Here is a tiny trained network, its code and every weight. The questions are about switching its units off for an input and a target symbol, where a switched-off unit gives its printed mean instead of its output.

import numpy as np


def w(rows, s, z=0):
    codes = np.array(rows[::2]) - 128.0
    scale = np.full(codes.shape[1], s)
    scale[-1] = z or s
    return codes * scale


def f(y):
    return y / 2 * (1 + np.tanh(0.7978845608 * (y + 0.044715 * y**3)))


def softmax(a):
    e = np.exp(a - a.max(-1, keepdims=True))
    return e / e.sum(-1, keepdims=True)


def log_softmax(a):
    a = a - a.max(-1, keepdims=True)
    return a - np.log(np.exp(a).sum(-1, keepdims=True))


def net(x, mask):
    ids = ['ΛΣζημτ'.index(c) for c in x.split()]
    T = len(ids)
    res = E[ids] + P[:T]
    q, k, v = (res @ M[0].T for M in (Q, K, V))
    z = softmax(np.where(np.tri(T) > 0, q @ k.T / 4**0.5, -1e9)) @ v
    res = res + np.where(mask[0], z, O[0][:, -1]) @ O[0][:, :-1]
    y = f(res @ A[0][:, :-1].T + A[0][:, -1])
    res = res + np.where(mask[1:13], y, B[0][:, -1]) @ B[0][:, :-1]
    return log_softmax(res[-1] @ U[:, :-1].T + U[:, -1])


Q, K, V, O, A, B = {}, {}, {}, {}, {}, {}
E = w([
[105,94,4,24],'Λ',
[70,135,154,33],'Σ',
[109,61,219,76],'ζ',
[191,177,131,115],'η',
[179,3,179,174],'μ',
[44,102,113,225],'τ',
],0.012)
P = w([
[65,22,47,35],'0',
[116,74,70,58],'1',
[137,71,96,92],'2',
[132,103,152,117],'3',
[145,122,197,161],'4',
[136,147,216,172],'5',
[114,179,254,188],'6',
],0.0061)
Q[0] = w([
[78,154,184,65],'H1',
[100,130,105,162],'H1',
[195,149,7,162],'H1',
[135,211,53,175],'H1',
],0.014)
K[0] = w([
[152,130,209,156],'H1',
[176,133,118,97],'H1',
[99,61,67,71],'H1',
[92,98,125,4],'H1',
],0.013)
V[0] = w([
[191,104,144,186],'H1',
[2,148,42,186],'H1',
[71,205,153,71],'H1',
[202,238,74,140],'H1',
],0.0097)
O[0] = w([
[143,71,97,155,90],'H1',
[28,165,142,161,137],'H1',
[124,246,161,71,129],'H1',
[175,210,60,197,2],'H1',
],0.011,0.0092)
A[0] = w([
[101,200,237,39,121],'N1',
[93,144,85,95,126],'N2',
[71,155,1,56,184],'N3',
[134,108,79,97,254],'N4',
[234,124,123,144,201],'N5',
[104,93,111,151,219],'N6',
[106,107,146,61,140],'N7',
[180,86,154,68,73],'N8',
[170,178,200,47,142],'N9',
[125,241,183,102,69],'N10',
[156,179,191,73,104],'N11',
[165,20,105,167,204],'N12',
],0.0081,0.0068)
B[0] = w([
[111,95,122,171,254],'N1',
[153,146,110,122,142],'N2',
[214,209,117,156,164],'N3',
[165,198,198,133,175],'N4',
[147,201,89,87,138],'N5',
[118,160,201,101,170],'N6',
[187,130,102,190,222],'N7',
[205,76,105,114,174],'N8',
[129,130,60,207,201],'N9',
[52,105,46,2,146],'N10',
[117,95,42,153,167],'N11',
[53,170,108,58,184],'N12',
],0.0084,0.015)
U = w([
[128,134,103,163,1],'Λ',
[80,119,11,169,108],'Σ',
[214,23,109,253,76],'ζ',
[234,219,130,167,247],'η',
[138,129,118,63,63],'μ',
[60,154,194,199,234],'τ',
],0.0067,0.0049)

Each question gives the input, a string of symbols that net reads in full, and the target symbol t.
The units are the heads (4 rows each of Q, K, V and O) and the neurons (one row each of A and B). Each row of codes is followed by its name. A weight is (code - 128) times the scale printed after its matrix; where a second scale follows, it is the last column's (O, A, B and U).
mask holds one flag per unit, heads first, then neurons. A switched-off unit (its flag False) gives its mean, the last column of its rows in O or B, instead of its output. The means were averaged over made-up inputs and are rounded, as every weight is.
A unit's drop is (log p(t) with every unit on - log p(t) with that unit switched off) / (log p(t) with every unit on - log p(t) with every unit switched off).
The circuit of an input: a set's keep is (log p(t) with only the set's units on - log p(t) with every unit switched off) / (log p(t) with every unit on - log p(t) with every unit switched off). Starting from the 12 units with the biggest drops (on a tie, the unit counted first), units are removed one at a time, each time the one whose removal leaves the highest keep (on an exact tie, the one counted first), for as long as the keep stays at least 0.8.
circuit, biggest first: the units of the circuit, biggest drop first
k most important neurons: the k neurons with the biggest drops, biggest first
drop of u: that unit's drop, to one decimal
input τ μ Σ η η ζ, target η: circuit, biggest first => (H1; N5)
input μ ζ ζ, target μ: circuit, biggest first => (H1; N12; N1)
input τ Σ Σ Σ ζ, target ζ: circuit, biggest first => (H1; N8)
input Σ ζ ζ Σ η Σ ζ, target η: 3 most important neurons => (N5; N1; N10)
input τ Σ Σ, target τ: circuit, biggest first => (H1)
input Σ τ Σ, target τ: circuit, biggest first => (H1; N8)
input Λ Σ ζ, target ζ: 2 most important neurons => (N8; N7)
input ζ Σ Σ, target ζ: 4 most important neurons => (N12; N1; N7; N9)
input Σ μ μ η Λ, target η: 2 most important neurons => (N3; N4)
input Σ Σ Σ Σ Σ η η, target Σ: drop of N10 => 0.3
input τ μ η, target τ: drop of N8 => 0.1
input Σ Σ η, target Σ: drop of N10 => 0.4
input μ Σ ζ, target μ: drop of N9 => 0.1
